Below is a small trained network, with its code and all its weights. Each question gives an input and a class and asks what happens when units are switched off, that is, made to give their printed mean instead of their output.

import numpy as np


def w(rows, s, z=0):
    codes = np.array(rows[::2]) - 128.0
    scale = np.full(codes.shape[1], s)
    scale[-1] = z or s
    return codes * scale


def f(y):
    return np.maximum(y, 0)


def log_softmax(a):
    a = a - a.max(-1, keepdims=True)
    return a - np.log(np.exp(a).sum(-1, keepdims=True))


def net(x, mask):
    res = np.array(x, float).reshape(1, 2) / 4 @ E
    y = f(res @ A[0][:, :-1].T + A[0][:, -1])
    res = res + np.where(mask, y, B[0][:, -1]) @ B[0][:, :-1]
    return log_softmax(res[-1] @ U[:, :-1].T + U[:, -1])


A, B = {}, {}
E = w([
[196,182,64,200,2,176],'x0',
[188,137,109,62,141,217],'x1',
],0.017)
A[0] = w([
[132,171,136,122,101,123,78],'n1',
[97,173,131,165,101,168,113],'n2',
[126,151,138,138,87,89,119],'n3',
[131,148,86,123,107,141,146],'n4',
[113,87,129,87,109,110,172],'n5',
[164,116,124,142,101,119,194],'n6',
[82,122,108,131,151,100,88],'n7',
[143,131,196,86,106,116,124],'n8',
[180,128,123,69,123,251,131],'n9',
[201,133,108,143,34,220,115],'n10',
[131,115,160,129,171,146,142],'n11',
[128,120,129,223,65,23,128],'n12',
[126,147,118,113,162,108,75],'n13',
[127,124,97,165,104,146,109],'n14',
[104,143,131,235,48,43,65],'n15',
[139,123,101,128,103,119,183],'n16',
[84,119,124,115,133,143,79],'n17',
[81,141,93,196,88,83,128],'n18',
[71,146,173,119,161,151,159],'n19',
[120,120,132,194,78,94,114],'n20',
[125,153,105,90,195,109,154],'n21',
[156,88,130,152,146,75,142],'n22',
[147,140,127,148,100,128,98],'n23',
[148,133,128,84,128,89,131],'n24',
[166,142,129,149,78,183,137],'n25',
[167,130,145,131,98,220,134],'n26',
[129,156,108,130,123,145,117],'n27',
[153,107,93,189,163,150,113],'n28',
[83,129,143,184,102,35,132],'n29',
[137,85,148,140,164,144,146],'n30',
[185,136,103,100,105,117,187],'n31',
[132,79,141,137,91,148,95],'n32',
[155,133,146,135,89,125,197],'n33',
[139,118,96,134,123,183,132],'n34',
[101,110,121,82,184,119,135],'n35',
[157,130,156,149,100,133,85],'n36',
[129,124,138,137,94,177,153],'n37',
[107,143,119,112,141,109,254],'n38',
],0.015,0.0057)
B[0] = w([
[152,138,115,110,154,124,146],'n1',
[165,146,112,105,160,135,165],'n2',
[100,152,162,114,106,99,154],'n3',
[155,145,97,101,139,129,166],'n4',
[159,121,117,131,106,97,156],'n5',
[183,155,115,113,130,130,165],'n6',
[171,166,165,92,142,155,159],'n7',
[139,122,122,121,154,123,148],'n8',
[137,177,75,221,136,210,216],'n9',
[124,184,6,30,216,121,254],'n10',
[152,111,119,117,143,114,165],'n11',
[6,39,85,149,138,82,204],'n12',
[168,134,113,102,148,140,147],'n13',
[169,149,111,105,161,132,166],'n14',
[8,99,163,67,111,53,208],'n15',
[187,155,116,124,114,126,158],'n16',
[165,128,123,112,154,135,144],'n17',
[37,89,125,137,109,72,182],'n18',
[170,102,113,110,121,103,178],'n19',
[78,177,203,103,96,85,175],'n20',
[164,104,115,113,136,105,178],'n21',
[148,165,168,108,114,139,154],'n22',
[162,138,107,105,164,132,159],'n23',
[138,121,129,124,146,120,145],'n24',
[158,163,65,67,167,132,201],'n25',
[147,209,165,63,111,155,194],'n26',
[130,137,104,109,140,120,151],'n27',
[144,131,118,108,142,136,145],'n28',
[185,160,109,195,153,228,190],'n29',
[151,115,124,122,139,112,159],'n30',
[185,171,125,106,97,139,171],'n31',
[139,136,120,119,145,117,140],'n32',
[194,159,114,120,125,128,166],'n33',
[133,180,140,100,120,141,167],'n34',
[172,94,112,94,167,120,194],'n35',
[157,141,112,113,160,131,151],'n36',
[153,151,103,95,127,127,166],'n37',
[149,119,136,168,2,70,162],'n38',
],0.038,0.028)
U = w([
[208,181,139,133,119,185,179],'0',
[88,129,187,154,61,117,254],'1',
[104,157,69,176,134,149,58],'2',
[174,96,96,159,134,134,124],'3',
[125,154,166,144,119,184,6],'4',
[115,224,46,6,163,122,133],'5',
[145,91,149,44,123,67,87],'6',
],0.012,0.0031)

Each question gives the input, the list of numbers given to net, and the class t.
The units are the neurons (one row each of A and B). Each row of codes is followed by its name. A weight is (code - 128) times the scale printed after its matrix; where a second scale follows, it is the last column's (A, B and U).
mask holds one flag per neuron, in row order. A switched-off neuron (its flag False) gives its mean, the last column of its row in B, instead of its output. The means were averaged over made-up inputs and are rounded, as every weight is.
A unit's drop is (log p(t) with every unit on - log p(t) with that unit switched off) / (log p(t) with every unit on - log p(t) with every unit switched off).
The circuit of an input: a set's keep is (log p(t) with only the set's units on - log p(t) with every unit switched off) / (log p(t) with every unit on - log p(t) with every unit switched off). Starting from the 12 units with the biggest drops (on a tie, the unit counted first), units are removed one at a time, each time the one whose removal leaves the highest keep (on an exact tie, the one counted first), for as long as the keep stays at least 0.8.
circuit, biggest first: the units of the circuit, biggest drop first
unit that matters most: the unit with the biggest drop
top k neurons: the k neurons with the biggest drops, biggest first
drop when u is switched off: that unit's drop, to one decimal
input [-4,-2], class 0: circuit, biggest first -> n10, n15, n12
input [-4,6], class 0: top neuron -> n10
input [-8,-6], class 0: circuit, biggest first -> n29, n10
input [-7,-8], class 6: top 2 neurons -> n9, n10
input [-3,0], class 6: top 2 neurons -> n10, n9
input [-4,-4], class 3: top 2 neurons -> n10, n29
input [-2,-2], class 3: top 2 neurons -> n10, n15
input [-6,-8], class 6: top 2 neurons -> n9, n10
input [-5,-2], class 0: top 2 neurons -> n10, n15
input [-6,8], class 0: top 2 neurons -> n10, n12
input [-2,-7], class 1: drop when n10 is switched off -> 0.1
input [-4,2], class 6: drop when n29 is switched off -> 0.1
input [0,-2], class 1: drop when n10 is switched off -> 0.3
input [-4,5], class 3: drop when n10 is switched off -> 0.3
input [-8,-2], class 6: top 2 neurons -> n9, n10
input [-8,-7], class 3: unit that matters most -> n29
